z388: [ 93 154 104 159 102 157 119]
z719: [125 104 183 142 132 119 154]
z875: [146 104 183 142 145 100 154]
z537: [109 177  99 180 104 159 106]
z805: [146 104 107 142 132 100 107]
z897: [149 129  92  75  81 108 190]
z5: [ 93 120 120  93 120 161 120]
common z719 z537:  : [104]
count z805: [147] : 0
q: [125 104 183 142 132 119 154] : z719
count z5: [120] : 4
at: [ 93 120 161] : z5, 4

z386: [122  99 141 153 160  93 122 145 143]
z821: [164  65 152 153  84 161 126 149 210]
z327: [164  92 127 153 139  92 128  93 185]
z330: [126 126 126 126  84 154 126 154 161]
q: [164  65 152 153  84 161 126 149 210] : z821
count z386: [122] : 2
places z330: [126] : 1 2 3 4 7
common z386 z821:  : [153]
places z327: [139] : 5
count z327: [93] : 1

z644: [141 109 133 123 119 121 120 139 132 137 129  99 136 130 118 129 125 138
 112 126 133 130 112 130 121 108]
z377: [108 134 134 124 128 123 136 127 139 102 128 130 137 116 131 128 126 133
 143 124 133 138 132 117 109 146]
z304: [127 107 120 124 126 114 134 111 131 126 125 136 126 128 114 129 129 129
 116 119 129 124 126 128 113 113]
z231: [124 126 127 134 118 121 131 124 121 120 133 142 122 133 127 129 124 124
 140 126 125 131 132 130 111 125]
z339: [138 132 129 128 127 117 126 126 131 111 125 125 114 127 136 127 128 128
 138 126 125 130 127 121 132 157]
z241: [137 122 133 126 131 128 129 130 131 126 122 137 131 123 131 125 129 132
 130 125 132 114 129 124 104 112]
z54: [129 113 134 124 133 107 147 134 124 114 139 123 140 127 125 125 138 125
 195 131 131 128 124 139 128 140]
q: [108 134 134 124 128 123 136 127 139 102 128 130 137 116 131 128 126 133
 143 124 133 138 132 117 109 146] : z377
at: [126 126 131 111 125 125 114 127 136] : z339, 7
at: [126 114 134] : z304, 5
succ: [142] : [122]
q: [141 109 133 123 119 121 120 139 132 137 129  99 136 130 118 129 125 138
 112 126 133 130 112 130 121 108] : z644
q: [124 126 127 134 118 121 131 124 121 120 133 142 122 133 127 129 124 124
 140 126 125 131 132 130 111 125] : z231
count z339: [127] : 4

z2: [134 115 120  97 142 154 133 120 128 102 116 112  99 159 120 114 172 152
 105 148 113 163  99 111 115 140 114  66 129 133 101  80 113 155 128 165
 102  91 119 160 120 155 163 137 114 140 165 104 134 120 121 137 124 138
 119 110 141 154 139]
z625: [116 130 143 108 147 126 119 112 126 140 118 138 130 147 144 136 141 147
 127 121 116 140 123 115 129 142 124  95 111 103 131  90 142 132 143 143
 136 132 124 149 151 122 159 134 121 130 154 132 141 121 118 141 124 158
 135 115 129 139 138]
z181: [123 156 100 102 133 142 141 116 118 124 100 138 127 177 141 123 152 136
  76 160  97 123  70 140 147 126 125  94 132 138 107 121 114 103 114 119
 118  97 125 113 126 154 141 130 101 143 142 127 108 135 148 142 128 101
  98 137 128 163  95]
z949: [116 130 143 108 147 126 119 112 138 124 127 100 118 147 135 136 141 147
 127 121 116 140 123 115 129 142 124  95 111 103 131  90 142 140 143 143
 136 117 124 149 151 122 159 134 121  98 154  95 139 115 136 132 113 106
 129 117 143 128 127]
z88: [162 143 162 121 167 119 104 109 147  97 119 172 147 122 109 145 170 112
 144 149 114 127 146 112  87 105 135  92  67 125 155  75 127 116 142 197
 133 132 135 174 128 162 150 160 130 123 156 133 117 124 106 146 120 183
 161 134  92 120 140]
places z88: [162] : 1 3 42
q: [134 115 120  97 142 154 133 120 128 102 116 112  99 159 120 114 172 152
 105 148 113 163  99 111 115 140 114  66 129 133 101  80 113 155 128 165
 102  91 119 160 120 155 163 137 114 140 165 104 134 120 121 137 124 138
 119 110 141 154 139] : z2
at: [118 124 100 138 127] : z181, 9
q: [116 130 143 108 147 126 119 112 126 140 118 138 130 147 144 136 141 147
 127 121 116 140 123 115 129 142 124  95 111 103 131  90 142 132 143 143
 136 132 124 149 151 122 159 134 121 130 154 132 141 121 118 141 124 158
 135 115 129 139 138] : z625
places z625: [132] : 34 38 48
places z181: [142] : 6 47 52
count z181: [113] : 1

z264: [137 101 134 115  76 117  77 117 143 128  68  68 138 151 173 124 145 109
  94 143 119 134  85  82 150]
z536: [131 119 137 145  75 122 118 129  84 131  87  84 138 135 158 131 163  84
 134 102 168 131 102  94  84]
z401: [ 71 182 154 168 167  87 189 172  89 158 171 179 142  64  74 142 132  96
 181 135 127  89 187 131  99]
z766: [152  88 115  98  85 133  74 101 151  91  77  72  85 159 168 123 126 128
  84 130 113 146  77 100 125]
z425: [ 58 166  58 140  91  46 128  58  92 185  78  95 174  75  58 140 173  42
 140 169 146  76 140  44  40]
z412: [142  96 128 120  66 131  83 112 122 121  68  67 135 160 178  98 153 116
 102 119 145 117  79  88 112]
z283: [137 101 134 115  76 117  77 117 143 128  68  68 138 151 173 124 145 109
  94 143 119 134  85  82 106]
z491: [ 99 147 125 141 150 114 163 139  95 127 118 158 120  92  88 118 120 120
 157 109 133  99 153 139 120]
z137: [111 144 134 121 161 106 130 136 152 142 146 151 136 103  95 170 141 116
 119 163  83 151 155 131 121]
succ: [42] : [140]
count z491: [109] : 1
places z536: [84] : 9 12 18 25
count z425: [140] : 4
places z491: [147] : 2
at: [142 132  96 181 135 127  89 187] : z401, 16

z658: [208  78 131 158 114]
z320: [114 170 162 158  98]
z248: [ 79 148 204 100 148]
z210: [114 170 162 158 114]
z162: [78 78 97 59 97]
places z162: [78] : 1 2
q: [114 170 162 158 114] : z210

z269: [189 140 102 217]
z385: [119 141 146 145]
z57: [139 103 146 139]
z311: [220 140 140 220]
places z385: [119] : 1
at: [189 140 102] : z269, 1
count z311: [139] : 0
at: [140 140 220] : z311, 2
count z57: [146] : 1
count z311: [140] : 2
at: [103 146] : z57, 2

z779: [139 153 200 159 105  88  83 196 160  64 102 127 137 135 107 130 114 166]
z518: [132 118 162 128 109 107  99 155 153 144 104 121 134  71  91 132 106 133]
z368: [144 118 168 126 107 118 104 157 152 136 127 148 139  92 147 131 136 155]
z988: [108 154 130 131 146 175 116 133 123 116 153 137 168 127 113 147  82 163]
z393: [153 163 177 163 145 117 111 132 133 102 105 109 104 159  92 146 143 118]
z842: [141 190 174 152 152 118 116 145 183 145 175 157 156 141 168 149 174 154]
succ: [71] : [91]
count z842: [174] : 2

z19: [102 101 185  77 202]
z614: [147  69 161  83 179]
z202: [ 72 187 129 135 134]
z850: [107 130 155  90 171]
z87: [130 107 130  94 168]
z297: [136 105 191  86 187]
z923: [ 49  70 164 108 138]
z543: [ 86 115 184  80 196]
z996: [113 137 137 113 137]
z109: [ 69 186 130  91 169]
z856: [ 69 186 130 137 131]
z345: [187  56 126 106 138]
count z297: [86] : 1
succ: [91] : [169]
places z996: [137] : 2 3 5
at: [136 105 191  86] : z297, 1
at: [ 69 161] : z614, 2
at: [130 107] : z87, 1
q: [130 107 130  94 168] : z87

z768: [153  76 177 147 177  66 177 103 153]
z861: [170  79 182  76 177 113  91 115  80]
z69: [178  79 182  76 177 147  91 115  80]
at: [182  76 177 147] : z69, 3
count z768: [177] : 3

z797: [127  91 176 102  99 113 132]
z34: [128 135 114  84 130  78 112]
z120: [130  70 199 127  96 141 150]
z430: [129 144 107 166 146 160 135]
z30: [125 110 167 123  93 139 126]
z558: [128 133 132 191 129 197 143]
z348: [127 157 103 193 146 190 136]
z761: [132  95 147  84 129  78 132]
z873: [130  87 167  88 112  92 134]
z258: [125  88  89  88 125  83 101]
z193: [ 87 135 125  79 113  83 105]
at: [132  95 147  84 129  78] : z761, 1
count z258: [88] : 2

z232: [ 98 122 158 150 110 149 186 117]
z94: [151 151 105 151 112 173 173 173]
z729: [ 98 125 165 145  91  98 130  93]
z991: [122 134 127  96 126 162 196 132]
z75: [134 117 134 143 114  89  62 117]
z794: [149 139 111 105 146 104  62 139]
z249: [134 117 150 143 114  89  62 117]
z325: [111 112 111 112 111 112 112 111]
z220: [ 98 106 165 145  91  98 130  93]
z912: [ 99 108 163 177  99 148 131  97]
z479: [128 135 117  97 145 169 184 150]
places z94: [151] : 1 2 4
places z325: [111] : 1 3 5 8
common z232 z794:  : [149]

z872: [121 143 132 121 112 127 130]
z99: [147 135 135 147 147 147 107]
z760: [ 93 159 136  99 207 152 171]
z308: [106 135 106 106 135 106 136]
z492: [116  90 194 154 169 140 176]
z669: [164  39 151 205 151 111 131]
z631: [ 93 149 136  99 207 152 171]
z16: [ 81  91 166 134 146 154 192]
z102: [ 92 113 167 105 148 174 181]
places z308: [135] : 2 5
places z669: [151] : 3 5
count z99: [147] : 4

z141: [124  98 142 126 122 122 129 120 106 131 146 128 130 152 132 107 132 137
 116 136 128 136 153 136 157 161]
z910: [143 157 118 146 118 126 162 162 166 132 108 125 102 129 130 128 161 142
 138 114 127 156 121 136 132 107]
z353: [139 196 111 141 116 137 183 183 216 132  85 129  60 130 124 108 192 151
 149  87 135 101 136 111 117  82]
z930: [145 189 104 150 109 128 200 192 128 140  90 124  56 145 133 102 213 162
 146  92 134 112 141 125 137  90]
z894: [125 133 117 113 128 136 135 130 144 129 123 133 105 136 123 104 143 135
 129 116 138 107 152 114 124 127]
z195: [120 158 110 115 139 142 118 128 155 119 109 135 123 100 119 138 113 118
 137 114 132 102 117 109  86  98]
z366: [125 165 107 122 136 137 124 139 159 121 105 132 119 103 122 139 124 122
 138 111 132 106 116 111  92  96]
z611: [121 155 111 116 136 142 113 123 149 116 114 135 127  98 120 138 110 115
 137 116 129 133 116 108  84 101]
z454: [131 169 109 130 130 134 142 148 171 126 103 130 111 112 124 134 141 131
 142 109 128 113 114 115 101  93]
z272: [111 126 119 107 143 141  94 103 121 114 129 138 149 103 118 137  89 111
 130 130 132 112 127 110  91 122]
z101: [134 162 113 141 125 130 151 156 170 131 106 126 102 124 127 131 129 134
 141 111 127 120 116 125 115  97]
z880: [120 156 105 113 140 141 112 125 148 118 115 136 127 100 119 140 110 113
 136 114 126 104 119 106  86 101]
q: [124  98 142 126 122 122 129 120 106 131 146 128 130 152 132 107 132 137
 116 136 128 136 153 136 157 161] : z141
q: [139 196 111 141 116 137 183 183 216 132  85 129  60 130 124 108 192 151
 149  87 135 101 136 111 117  82] : z353
q: [145 189 104 150 109 128 200 192 128 140  90 124  56 145 133 102 213 162
 146  92 134 112 141 125 137  90] : z930
q: [111 126 119 107 143 141  94 103 121 114 129 138 149 103 118 137  89 111
 130 130 132 112 127 110  91 122] : z272

z152: [129 130 131 133 126 128 123 127 128 129 131 130 133 129 131 127 129 126
 127 127 129 126 125 127 128 130 129 128 126 128 127 129 129 129 128 130
 127 127 127 125 110 130 131 128 129 128 128 122 128 126 129 127 126 129
 129 127 130 129 114 124 125 130]
z198: [ 85 134  69 138 155 147  98 118 116 113 163 122 184 127 126 110 139 142
 141 139 114  73 157 108 125 123 107 123 126 103 136  86 154 172  90 109
 107 155 133  71 122  85  64 167 146  79 118 164 112 128 119 119 165 139
  81 134  70 137  83 150  33 158]
z742: [ 93 139  88 127 147 121 112 115 124 115 138 149 151 115 119 120 149 138
 126 126 132 107 139 105 126 111 114 121 135 122 129  94 131 158 127 114
 114 133 132  90 139 123 111 165 137 106 128 147 104 119 118 113 151 131
  97 145  92 125 107 140  64 146]
z97: [113 134 120 125 128 128 124 129 148 125 157 148 131 109 123 123 148 100
  87 131 137 118 144  83 137 119 133 121 127 133 111 116  99 146 122 120
 165 139 128 115 113 107 142 165 127 139 115 191 126 124 105 125 112 154
 122 145 126 130 124 120  80 133]
q: [129 130 131 133 126 128 123 127 128 129 131 130 133 129 131 127 129 126
 127 127 129 126 125 127 128 130 129 128 126 128 127 129 129 129 128 130
 127 127 127 125 110 130 131 128 129 128 128 122 128 126 129 127 126 129
 129 127 130 129 114 124 125 130] : z152
q: [ 93 139  88 127 147 121 112 115 124 115 138 149 151 115 119 120 149 138
 126 126 132 107 139 105 126 111 114 121 135 122 129  94 131 158 127 114
 114 133 132  90 139 123 111 165 137 106 128 147 104 119 118 113 151 131
  97 145  92 125 107 140  64 146] : z742
q: [ 85 134  69 138 155 147  98 118 116 113 163 122 184 127 126 110 139 142
 141 139 114  73 157 108 125 123 107 123 126 103 136  86 154 172  90 109
 107 155 133  71 122  85  64 167 146  79 118 164 112 128 119 119 165 139
  81 134  70 137  83 150  33 158] : z198

z188: [123 172 180 125 120 106 148 148 161 128  97 204 158 134  88 196 155 114
 110 108 160 167 133 135 142  97  97 130 133 132 129 151 135 113 131 125
 136 120 144]
z414: [ 96 147  73 102 129 181 110 113 174 137 165 109  92 142 145  88 107 165
 141 142 123 127  84 134 143 104 197 111 111 175 130 117 133 164 139 139
 173 121 176]
z199: [178  93 147 141 105 155 131  95 146 157 102 106 153 135 112 167 157  78
 145 136 155 126 112  74 151 156  89 123  90 136 160  97 127 134 142 132
  77 157 110]
z767: [106 148 180 161 148 172 125 120 134 128  97 204 158 134 142 196 155 114
 110 108 160 134 133 135 142  97  97 130 133 132 129 151 135 113 131 125
 136 120 144]
at: [106 148 180 161 148 172 125 120 134] : z767, 1
succ: [93] : [147]
q: [123 172 180 125 120 106 148 148 161 128  97 204 158 134  88 196 155 114
 110 108 160 167 133 135 142  97  97 130 133 132 129 151 135 113 131 125
 136 120 144] : z188
succ: [105] : [155]
q: [ 96 147  73 102 129 181 110 113 174 137 165 109  92 142 145  88 107 165
 141 142 123 127  84 134 143 104 197 111 111 175 130 117 133 164 139 139
 173 121 176] : z414

z360: [ 50  66 124 126  50]
z979: [130 114 128 174  65]
z306: [124  50  66 124 122]
z501: [139  65 128 174  49]
q: [139  65 128 174  49] : z501
q: [124  50  66 124 122] : z306
q: [ 50  66 124 126  50] : z360
places z360: [50] : 1 5
succ: [114] : [128]
at: [124  50  66] : z306, 1

z251: [183 183 126 183 142]
z981: [194 194  82 110 143]
z818: [136 183 114 193 150]
z6: [124 124  78 124 124]
z409: [117 183 136 110 144]
z367: [121 174 182 200 164]
z527: [ 79 157 151 145 125]
z784: [164 174 101  98 155]
z924: [123 136 136 183 144]
common z251 z409:  : [183]
q: [ 79 157 151 145 125] : z527
succ: [79] : [157]
places z251: [183] : 1 2 4
places z924: [144] : 5
places z6: [124] : 1 2 4 5
at: [183 114] : z818, 2

z429: [106 157 107 106  61 107 106  98 116]
z918: [189 108 189 106 112  90 107 113 105]
z365: [121 105 189 106 176 145 180 158  96]
q: [106 157 107 106  61 107 106  98 116] : z429
succ: [158] : [96]
succ: [108] : [189]
places z429: [106] : 1 4 7
at: [106  61 107 106  98 116] : z429, 4
at: [107 106  61] : z429, 3
succ: [113] : [105]

z200: [103 116 112 133 102 124 152 195 142 141 155 103 156 124 145 138 142 159
 105  84 121 114 155 103 178 110 160  94  94 131]
z674: [160 116 112 167  61 124 152 103 142 152 155 103 156 124 152 136 134 159
 105  84 121 114 155 134 103 110 160  94 110 131]
z993: [160 116 112 133  61 124 152 195 142 141 155 103 156 124 145 136 134 159
 105  84 121 114 155 134 178 110 160  94 110 131]
at: [ 61 124 152 103 142 152 155 103 156] : z674, 5
count z200: [103] : 3
count z674: [102] : 0
at: [152 103 142] : z674, 7
places z200: [94] : 28 29

z279: [204 101 123 113 142 118 108 108 113 120 104 116 134 113]
z107: [146 110 151 181 143 111 134 116 114 140 115 178 154 145]
z740: [144 146  93 165 111 120 177 114  83  92 117 129 122 121]
z831: [185  75 116 125 141 139 104 149 164 141 115 144 101 116]
succ: [122] : [121]
count z831: [116] : 2
places z279: [113] : 4 9 14
count z831: [141] : 2
at: [111 120 177 114  83  92 117 129 122] : z740, 5

z243: [121 144 117 121 181  60]
z323: [172  79  90 118  79  88]
z271: [118 117 117 142 117 117]
at: [142 117] : z271, 4
count z271: [118] : 1
common z243 z271:  : [117]

z282: [ 91 177 136 151  99 189  77]
z885: [ 63 193  86 110 130 168  71]
z690: [ 95 125 132 125 125 125 168]
z370: [171 194 164  77  76 121 104]
z468: [ 77 159 186 154  78 169 113]
z830: [136 125  63 166  86  61 101]
z569: [140 140  98 184 119 113 140]
z221: [152 108  72 116  84 179 101]
z192: [183 105  98 136  84  83 168]
z728: [179 170 158 158 192 157 179]
z159: [186 159 186 186 169 169 134]
places z569: [113] : 6
succ: [184] : [119]
places z690: [125] : 2 4 5 6
places z159: [169] : 5 6
succ: [72] : [116]
count z728: [157] : 1
at: [125 125 125] : z690, 4

z652: [194 144 130  60 128 138 138]
z289: [117 126 130  60 118 132 118]
z126: [148 137 136 120 135 143 120]
z959: [194 126 130  60 128 147 138]
z324: [148 137 136 120 135 143 135]
succ: [144] : [130]
count z126: [148] : 1

z132: [135  95 103  95  55]
z966: [170 135 108 108  36]
z634: [193 137 193 136 193]
z621: [ 84  92 127 144 144]
count z634: [137] : 1
places z966: [108] : 3 4
count z132: [95] : 2

z609: [160 160 128 146 128]
z384: [203 203 128 203 161]
z668: [149 203 128 115 169]
z23: [128 128 168 128 128]
at: [128 115 169] : z668, 3
succ: [168] : [128]
at: [203 128 115 169] : z668, 2
places z609: [160] : 1 2
count z23: [129] : 0
places z384: [161] : 5
count z384: [203] : 3

